Below is a small trained network, with its code and all its weights. Each question gives an input and a class and asks what happens when units are switched off, that is, made to give their printed mean instead of their output.

import numpy as np


def w(rows, s, z=0):
    codes = np.array(rows[::2]) - 128.0
    scale = np.full(codes.shape[1], s)
    scale[-1] = z or s
    return codes * scale


def norm(h):
    return h / np.sqrt((h * h).mean(-1, keepdims=True) + 1e-5)


def f(y):
    return np.maximum(y, 0)


def log_softmax(a):
    a = a - a.max(-1, keepdims=True)
    return a - np.log(np.exp(a).sum(-1, keepdims=True))


def net(x, mask):
    res = np.array(x, float).reshape(1, 4) / 4 @ E
    u = 0
    for l in range(4):
        y = f(norm(res) @ A[l][:, :-1].T + A[l][:, -1])
        res = res + np.where(mask[u : u + 4], y, B[l][:, -1]) @ B[l][:, :-1]
        u += 4
    return log_softmax(norm(res)[-1] @ U[:, :-1].T + U[:, -1])


A, B = {}, {}
E = w([
[140,182,132,36,123,153,163,138,235],'x0',
[173,34,152,128,149,236,213,135,140],'x1',
[51,83,214,132,47,126,106,55,148],'x2',
[187,215,255,187,78,81,57,73,214],'x3',
],0.007)
A[0] = w([
[119,2,102,35,108,23,158,193,129,5],'L0N1',
[155,66,65,135,113,170,146,149,33,58],'L0N2',
[81,136,152,168,199,192,190,119,139,8],'L0N3',
[164,158,180,168,103,75,135,62,186,101],'L0N4',
],0.0069,0.0023)
B[0] = w([
[104,62,189,79,151,116,98,144,152,200],'L0N1',
[147,113,149,94,61,143,70,161,117,232],'L0N2',
[163,130,155,116,82,87,67,38,248,161],'L0N3',
[66,91,123,39,188,108,145,116,93,254],'L0N4',
],0.011,0.0052)
A[1] = w([
[60,180,66,74,102,83,169,111,78,3],'L1N1',
[254,133,214,136,150,95,124,48,163,137],'L1N2',
[85,186,125,113,125,199,156,138,176,144],'L1N3',
[238,176,85,171,194,158,71,223,128,148],'L1N4',
],0.0074,0.0016)
B[1] = w([
[244,78,114,180,113,120,168,67,178,218],'L1N1',
[116,71,25,98,120,65,96,151,55,255],'L1N2',
[94,191,66,198,64,138,117,138,112,189],'L1N3',
[87,102,142,190,164,196,195,74,121,231],'L1N4',
],0.011,0.0041)
A[2] = w([
[2,114,131,144,161,189,167,234,34,180],'L2N1',
[154,101,115,190,152,184,51,162,180,18],'L2N2',
[109,74,189,138,31,96,153,137,123,2],'L2N3',
[103,200,136,103,127,160,159,115,189,111],'L2N4',
],0.0052,0.0012)
B[2] = w([
[81,135,141,51,143,102,152,128,89,252],'L2N1',
[79,152,128,213,53,167,84,167,106,149],'L2N2',
[129,159,136,134,135,83,183,49,152,236],'L2N3',
[105,157,122,120,2,161,188,130,192,170],'L2N4',
],0.0091,0.0031)
A[3] = w([
[124,46,119,186,19,129,171,92,3,16],'L3N1',
[176,195,116,23,15,125,205,228,164,19],'L3N2',
[35,206,82,87,32,173,220,147,211,122],'L3N3',
[94,120,26,216,26,56,60,145,178,252],'L3N4',
],0.0053,0.0018)
B[3] = w([
[151,208,180,236,95,84,154,114,121,252],'L3N1',
[106,254,198,198,145,58,43,175,164,200],'L3N2',
[101,167,146,195,55,94,126,72,97,241],'L3N3',
[179,120,104,142,77,145,103,126,78,240],'L3N4',
],0.0097,0.0045)
U = w([
[72,195,163,150,96,145,132,162,108,170],'0',
[94,92,136,2,171,111,82,195,126,235],'1',
[82,138,155,142,148,187,191,94,139,225],'2',
[170,109,119,123,102,142,113,119,155,115],'3',
[204,122,203,94,217,162,113,152,209,5],'4',
],0.01,0.0028)

Each question gives the input, the list of numbers given to net, and the class t.
The units are the neurons (one row each of A and B). Each row of codes is followed by its name. A weight is (code - 128) times the scale printed after its matrix; where a second scale follows, it is the last column's (A, B and U).
mask holds one flag per neuron, layer by layer. A switched-off neuron (its flag False) gives its mean, the last column of its row in B, instead of its output. The means were averaged over made-up inputs and are rounded, as every weight is.
A unit's drop is (log p(t) with every unit on - log p(t) with that unit switched off) / (log p(t) with every unit on - log p(t) with every unit switched off).
The circuit of an input: a set's keep is (log p(t) with only the set's units on - log p(t) with every unit switched off) / (log p(t) with every unit on - log p(t) with every unit switched off). Starting from the 12 units with the biggest drops (on a tie, the unit counted first), units are removed one at a time, each time the one whose removal leaves the highest keep (on an exact tie, the one counted first), for as long as the keep stays at least 0.8.
circuit, biggest first: the units of the circuit, biggest drop first
top k neurons: the k neurons with the biggest drops, biggest first
k most important neurons of layer l: the k neurons of layer l with the biggest drops, biggest first
input [-1,7,5,7], class 1: circuit, biggest first => [L0N4, L1N2]
input [1,-8,4,-4], class 3: circuit, biggest first => [L1N1, L3N4]
input [-4,7,4,-1], class 3: 3 most important neurons of layer 1 => [L1N4, L1N2, L1N3]
input [7,1,-1,-7], class 0: circuit, biggest first => [L0N4, L3N2]
input [-2,-3,-8,5], class 2: top neuron => [L1N4]
input [-6,6,-1,8], class 1: circuit, biggest first => [L1N2, L0N4]
input [5,8,-1,-3], class 3: circuit, biggest first => [L0N3, L0N4]
input [-2,1,0,3], class 4: top 4 neurons => [L0N4, L1N1, L1N2, L0N1]
input [7,6,7,0], class 0: circuit, biggest first => [L1N3, L3N2, L1N4]
input [-2,-5,2,7], class 1: top 2 neurons => [L0N4, L3N1]
input [-3,-4,-5,0], class 2: circuit, biggest first => [L1N4, L0N4]
input [-5,-8,-8,-6], class 2: top 4 neurons => [L1N4, L0N4, L1N1, L1N2]
input [0,-4,-4,4], class 1: top 4 neurons => [L3N1, L0N4, L3N3, L1N3]
input [-4,8,-1,-3], class 3: circuit, biggest first => [L0N3, L0N2]
input [-2,-6,2,2], class 3: top 2 neurons => [L1N1, L0N1]
input [-3,0,-1,4], class 1: top 2 neurons => [L1N4, L3N1]
input [-3,8,-1,-1], class 3: 2 most important neurons of layer 0 => [L0N3, L0N4]
input [-5,-6,-1,6], class 1: 2 most important neurons of layer 1 => [L1N4, L1N3]
input [7,4,2,4], class 0: top neuron => [L1N3]
input [6,5,-3,-5], class 0: 3 most important neurons of layer 1 => [L1N2, L1N3, L1N1]
input [5,-1,3,6], class 1: 2 most important neurons of layer 1 => [L1N2, L1N4]
input [-3,-3,7,7], class 1: 2 most important neurons of layer 1 => [L1N4, L1N3]
input [1,3,-8,6], class 2: top 2 neurons => [L1N4, L0N1]
input [7,0,-5,-7], class 0: top 2 neurons => [L0N4, L1N2]
input [2,3,5,6], class 1: top 2 neurons => [L0N4, L1N2]
